Below are the code and all the weights of a small trained network. Each question names an input and a target symbol and asks about switching units off, where a switched-off unit gives its printed mean instead of its output.

import numpy as np


def w(rows, s, z=0):
    codes = np.array(rows[::2]) - 128.0
    scale = np.full(codes.shape[1], s)
    scale[-1] = z or s
    return codes * scale


def f(y):
    return y / 2 * (1 + np.tanh(0.7978845608 * (y + 0.044715 * y**3)))


def softmax(a):
    e = np.exp(a - a.max(-1, keepdims=True))
    return e / e.sum(-1, keepdims=True)


def log_softmax(a):
    a = a - a.max(-1, keepdims=True)
    return a - np.log(np.exp(a).sum(-1, keepdims=True))


def net(x, mask):
    ids = ['βγετψω'.index(c) for c in x.split()]
    T = len(ids)
    res = E[ids] + P[:T]
    r = res
    for j in range(2):
        rows = slice(3 * j, 3 * j + 3)
        q, k, v = (r @ M[0][rows].T for M in (Q, K, V))
        z = softmax(np.where(np.tri(T) > 0, q @ k.T / 3**0.5, -1e9)) @ v
        o = O[0][rows]
        res = res + np.where(mask[j], z, o[:, -1]) @ o[:, :-1]
    y = f(res @ A[0][:, :-1].T + A[0][:, -1])
    res = res + np.where(mask[2:26], y, B[0][:, -1]) @ B[0][:, :-1]
    return log_softmax(res[-1] @ U[:, :-1].T + U[:, -1])


Q, K, V, O, A, B = {}, {}, {}, {}, {}, {}
E = w([
[4,132,128,134,128],'β',
[167,118,119,113,134],'γ',
[111,155,78,147,133],'ε',
[99,116,175,147,69],'τ',
[190,89,138,129,125],'ψ',
[93,182,143,64,165],'ω',
],0.027)
P = w([
[122,175,134,150,129],'0',
[75,130,39,96,112],'1',
[126,179,183,164,173],'2',
[145,11,127,79,115],'3',
[108,176,208,175,214],'4',
[61,49,159,78,189],'5',
[104,205,209,170,248],'6',
],0.012)
Q[0] = w([
[14,94,127,121,46],'H1',
[134,173,111,82,2],'H1',
[92,10,132,75,80],'H1',
[146,212,107,194,72],'H2',
[112,205,153,132,173],'H2',
[125,153,107,238,87],'H2',
],0.0091)
K[0] = w([
[225,66,74,216,81],'H1',
[123,239,102,219,177],'H1',
[167,92,2,111,65],'H1',
[124,237,183,154,156],'H2',
[160,103,188,157,210],'H2',
[176,251,118,117,130],'H2',
],0.0093)
V[0] = w([
[109,150,159,26,166],'H1',
[123,84,126,215,37],'H1',
[157,78,132,108,81],'H1',
[217,160,133,63,124],'H2',
[62,36,93,161,148],'H2',
[138,103,159,121,7],'H2',
],0.012)
O[0] = w([
[45,68,115,147,53,253],'H1',
[153,151,159,37,229,3],'H1',
[141,152,111,55,73,118],'H1',
[150,60,210,65,19,156],'H2',
[183,140,58,179,80,148],'H2',
[111,196,104,2,212,142],'H2',
],0.0099,0.0057)
A[0] = w([
[188,222,171,146,171,68],'N1',
[56,31,107,166,126,44],'N2',
[146,179,42,149,114,104],'N3',
[157,172,207,171,132,142],'N4',
[50,176,185,186,83,217],'N5',
[210,108,119,141,127,166],'N6',
[79,173,127,150,80,25],'N7',
[88,52,71,92,151,131],'N8',
[91,147,116,80,122,89],'N9',
[170,137,107,106,243,66],'N10',
[190,187,248,129,141,183],'N11',
[95,128,206,112,214,202],'N12',
[214,50,94,157,115,50],'N13',
[115,110,102,147,90,89],'N14',
[141,52,70,149,158,182],'N15',
[45,105,219,153,184,88],'N16',
[164,73,188,186,83,215],'N17',
[137,165,53,58,98,100],'N18',
[54,82,169,79,121,89],'N19',
[90,123,222,117,131,104],'N20',
[185,113,162,98,180,145],'N21',
[205,195,222,136,152,1],'N22',
[154,114,94,69,137,65],'N23',
[49,170,109,100,158,160],'N24',
],0.011,0.0069)
B[0] = w([
[175,112,86,133,45,151],'N1',
[110,185,199,134,126,230],'N2',
[245,136,135,114,94,148],'N3',
[173,209,166,73,62,146],'N4',
[154,81,52,65,119,253],'N5',
[118,78,92,162,184,149],'N6',
[218,59,154,104,97,173],'N7',
[117,241,199,86,87,157],'N8',
[166,98,163,110,100,146],'N9',
[80,165,119,32,137,166],'N10',
[113,188,189,117,153,178],'N11',
[79,168,50,173,91,178],'N12',
[119,125,92,192,55,157],'N13',
[125,143,164,109,123,176],'N14',
[31,166,112,121,107,167],'N15',
[101,174,151,180,140,182],'N16',
[141,120,104,73,212,234],'N17',
[255,65,196,195,126,161],'N18',
[132,148,102,171,92,181],'N19',
[142,111,56,154,158,166],'N20',
[97,92,69,166,134,168],'N21',
[175,88,203,204,64,149],'N22',
[96,162,162,194,146,154],'N23',
[142,31,151,155,153,173],'N24',
],0.0086,0.022)
U = w([
[207,140,19,113,53,2],'β',
[171,60,83,107,19,99],'γ',
[75,91,50,169,177,170],'ε',
[144,108,110,2,173,123],'τ',
[226,89,206,198,86,149],'ψ',
[72,221,134,88,60,193],'ω',
],0.0074,0.007)

Each question gives the input, a string of symbols that net reads in full, and the target symbol t.
The units are the heads (3 rows each of Q, K, V and O) and the neurons (one row each of A and B). Each row of codes is followed by its name. A weight is (code - 128) times the scale printed after its matrix; where a second scale follows, it is the last column's (O, A, B and U).
mask holds one flag per unit, heads first, then neurons. A switched-off unit (its flag False) gives its mean, the last column of its rows in O or B, instead of its output. The means were averaged over made-up inputs and are rounded, as every weight is.
A unit's drop is (log p(t) with every unit on - log p(t) with that unit switched off) / (log p(t) with every unit on - log p(t) with every unit switched off).
The circuit of an input: a set's keep is (log p(t) with only the set's units on - log p(t) with every unit switched off) / (log p(t) with every unit on - log p(t) with every unit switched off). Starting from the 12 units with the biggest drops (on a tie, the unit counted first), units are removed one at a time, each time the one whose removal leaves the highest keep (on an exact tie, the one counted first), for as long as the keep stays at least 0.8.
circuit, biggest first: the units of the circuit, biggest drop first
most important unit: the unit with the biggest drop
top k neurons: the k neurons with the biggest drops, biggest first
heads that matter: for each layer, one digit per head in row order, 1 if its drop is at least 0.15 and else 0, layers parted by /
input ε ψ τ τ β τ, target τ: circuit, biggest first => H1
input ψ τ ω ψ, target τ: heads that matter => 11
input β ω ω ω, target ω: circuit, biggest first => N2; H1
input ψ ψ ω β ψ, target ε: heads that matter => 00
input β τ β β, target τ: top 2 neurons => N10; N24
input γ ε τ ψ ψ ε, target ψ: circuit, biggest first => H1; N18; N5
input τ β ω ω, target β: top 2 neurons => N3; N2
input ω ε τ ω, target ε: top 2 neurons => N2; N4
input γ ψ ψ ε, target ψ: circuit, biggest first => H1; N5; N18
input ψ τ ψ ψ β ψ γ, target ε: circuit, biggest first => H1; N7
input ψ γ ε, target β: circuit, biggest first => N2; H1; N1
input ε ψ β β τ ε, target β: circuit, biggest first => H2; N3
input ω τ γ, target ω: circuit, biggest first => N2; H1; N15
input ω ω γ, target γ: top 4 neurons => N5; N7; N13; N11
input ω τ ψ ω ω ε, target ω: most important unit => N17
input γ ω ψ ψ τ γ, target ψ: circuit, biggest first => H1; N18; H2; N5
input γ ω ψ, target γ: top 4 neurons => N5; N7; N13; N11
input ψ ψ ω ψ ε, target γ: heads that matter => 10
input γ ε τ γ ψ, target ω: top 2 neurons => N11; N10
input ψ ε ε ψ ψ γ, target ψ: circuit, biggest first => N18; H2; H1; N5
input γ ψ ω τ, target ψ: top 3 neurons => N18; N5; N17
input β ε ε τ, target ε: circuit, biggest first => H1; H2; N7
input ψ β ω ε ψ ω, target ε: top 2 neurons => N2; N24
input ψ τ ω, target γ: circuit, biggest first => N5; H1
input ψ τ τ ψ ε β β, target ε: circuit, biggest first => N24
input ψ τ τ ε γ τ, target ε: heads that matter => 10
input ψ β τ ψ, target β: circuit, biggest first => H2
